Below are the code and all the weights of a small trained network. Each question names an input and a class and asks about switching units off, where a switched-off unit gives its printed mean instead of its output.

import numpy as np


def w(rows, s, z=0):
    codes = np.array(rows[::2]) - 128.0
    scale = np.full(codes.shape[1], s)
    scale[-1] = z or s
    return codes * scale


def f(y):
    return y / 2 * (1 + np.tanh(0.7978845608 * (y + 0.044715 * y**3)))


def log_softmax(a):
    a = a - a.max(-1, keepdims=True)
    return a - np.log(np.exp(a).sum(-1, keepdims=True))


def net(x, mask):
    res = np.array(x, float).reshape(1, 7) / 4 @ E
    y = f(res @ A[0][:, :-1].T + A[0][:, -1])
    res = res + np.where(mask, y, B[0][:, -1]) @ B[0][:, :-1]
    return log_softmax(res[-1] @ U[:, :-1].T + U[:, -1])


A, B = {}, {}
E = w([
[132,145,126,120,173,74,73,37,191,79,155],'x0',
[133,230,150,229,55,181,180,91,16,131,86],'x1',
[166,95,78,98,197,80,49,117,81,254,133],'x2',
[150,188,95,193,76,84,198,132,164,82,170],'x3',
[22,96,17,105,164,154,146,146,174,88,221],'x4',
[232,174,93,147,106,147,104,166,120,99,221],'x5',
[84,201,237,129,71,55,92,131,28,91,83],'x6',
],0.0075)
A[0] = w([
[227,154,162,147,107,10,79,160,114,187,130,177],'N1',
[207,101,88,142,197,164,96,79,97,232,114,157],'N2',
[110,169,236,152,72,141,99,72,93,130,104,251],'N3',
[103,139,151,139,50,169,175,216,3,161,103,121],'N4',
[94,3,152,16,228,146,50,168,146,163,82,142],'N5',
[43,88,111,126,212,89,91,90,127,178,101,101],'N6',
[138,100,243,140,71,130,178,142,142,161,3,174],'N7',
[94,174,187,134,82,69,111,123,137,47,148,252],'N8',
],0.0074,0.0035)
B[0] = w([
[90,175,213,64,140,114,107,27,85,46,128,187],'N1',
[154,171,181,89,91,151,102,120,178,60,140,193],'N2',
[68,95,95,153,137,134,161,126,103,206,95,202],'N3',
[130,175,130,181,76,207,118,120,12,129,62,195],'N4',
[113,198,148,44,115,1,50,60,144,139,193,250],'N5',
[122,151,124,92,124,69,93,119,133,134,203,188],'N6',
[13,63,82,129,185,205,171,101,130,134,74,192],'N7',
[157,136,191,77,113,171,100,66,114,27,81,183],'N8',
],0.0088,0.015)
U = w([
[57,73,39,100,189,90,144,136,184,186,172,175],'0',
[179,40,68,156,129,222,210,210,242,68,167,127],'1',
[199,150,90,211,87,171,121,213,43,222,119,72],'2',
[176,93,211,189,186,49,143,234,115,208,86,2],'3',
[203,31,176,176,150,47,143,173,94,217,96,19],'4',
[152,182,192,78,116,82,87,94,143,102,173,186],'5',
[103,140,185,133,123,162,133,83,62,109,2,147],'6',
],0.0078,0.0054)

Each question gives the input, the list of numbers given to net, and the class t.
The units are the neurons (one row each of A and B). Each row of codes is followed by its name. A weight is (code - 128) times the scale printed after its matrix; where a second scale follows, it is the last column's (A, B and U).
mask holds one flag per neuron, in row order. A switched-off neuron (its flag False) gives its mean, the last column of its row in B, instead of its output. The means were averaged over made-up inputs and are rounded, as every weight is.
A unit's drop is (log p(t) with every unit on - log p(t) with that unit switched off) / (log p(t) with every unit on - log p(t) with every unit switched off).
The circuit of an input: a set's keep is (log p(t) with only the set's units on - log p(t) with every unit switched off) / (log p(t) with every unit on - log p(t) with every unit switched off). Starting from all 8 units, units are removed one at a time, each time the one whose removal leaves the highest keep (on an exact tie, the one counted first), for as long as the keep stays at least 0.8.
units of the circuit, in order: the units of the circuit, biggest drop first
top k neurons: the k neurons with the biggest drops, biggest first
drop of u: that unit's drop, to one decimal
input [-6,-6,4,2,6,5,-8], class 5: units of the circuit, in order	(N5 N2)
input [3,8,-1,-1,3,2,-3], class 2: units of the circuit, in order	(N5 N1 N7)
input [7,5,6,2,7,-2,2], class 0: units of the circuit, in order	(N1 N4)
input [0,8,1,5,6,5,0], class 2: units of the circuit, in order	(N1 N5)
input [3,-4,-1,6,-5,-7,-1], class 6: units of the circuit, in order	(N5)
input [0,6,0,6,4,5,-2], class 2: units of the circuit, in order	(N5 N1)
input [-5,7,8,-5,8,7,-3], class 2: top 2 neurons	(N5 N1)
input [5,-7,3,8,8,-8,3], class 5: top 3 neurons	(N7 N3 N5)
input [-3,-6,4,-3,-4,-8,-8], class 5: drop of N5	0.1
input [-7,0,7,8,5,7,-4], class 1: drop of N5	0.7
input [-6,-2,-5,-4,7,2,7], class 6: drop of N8	0.0
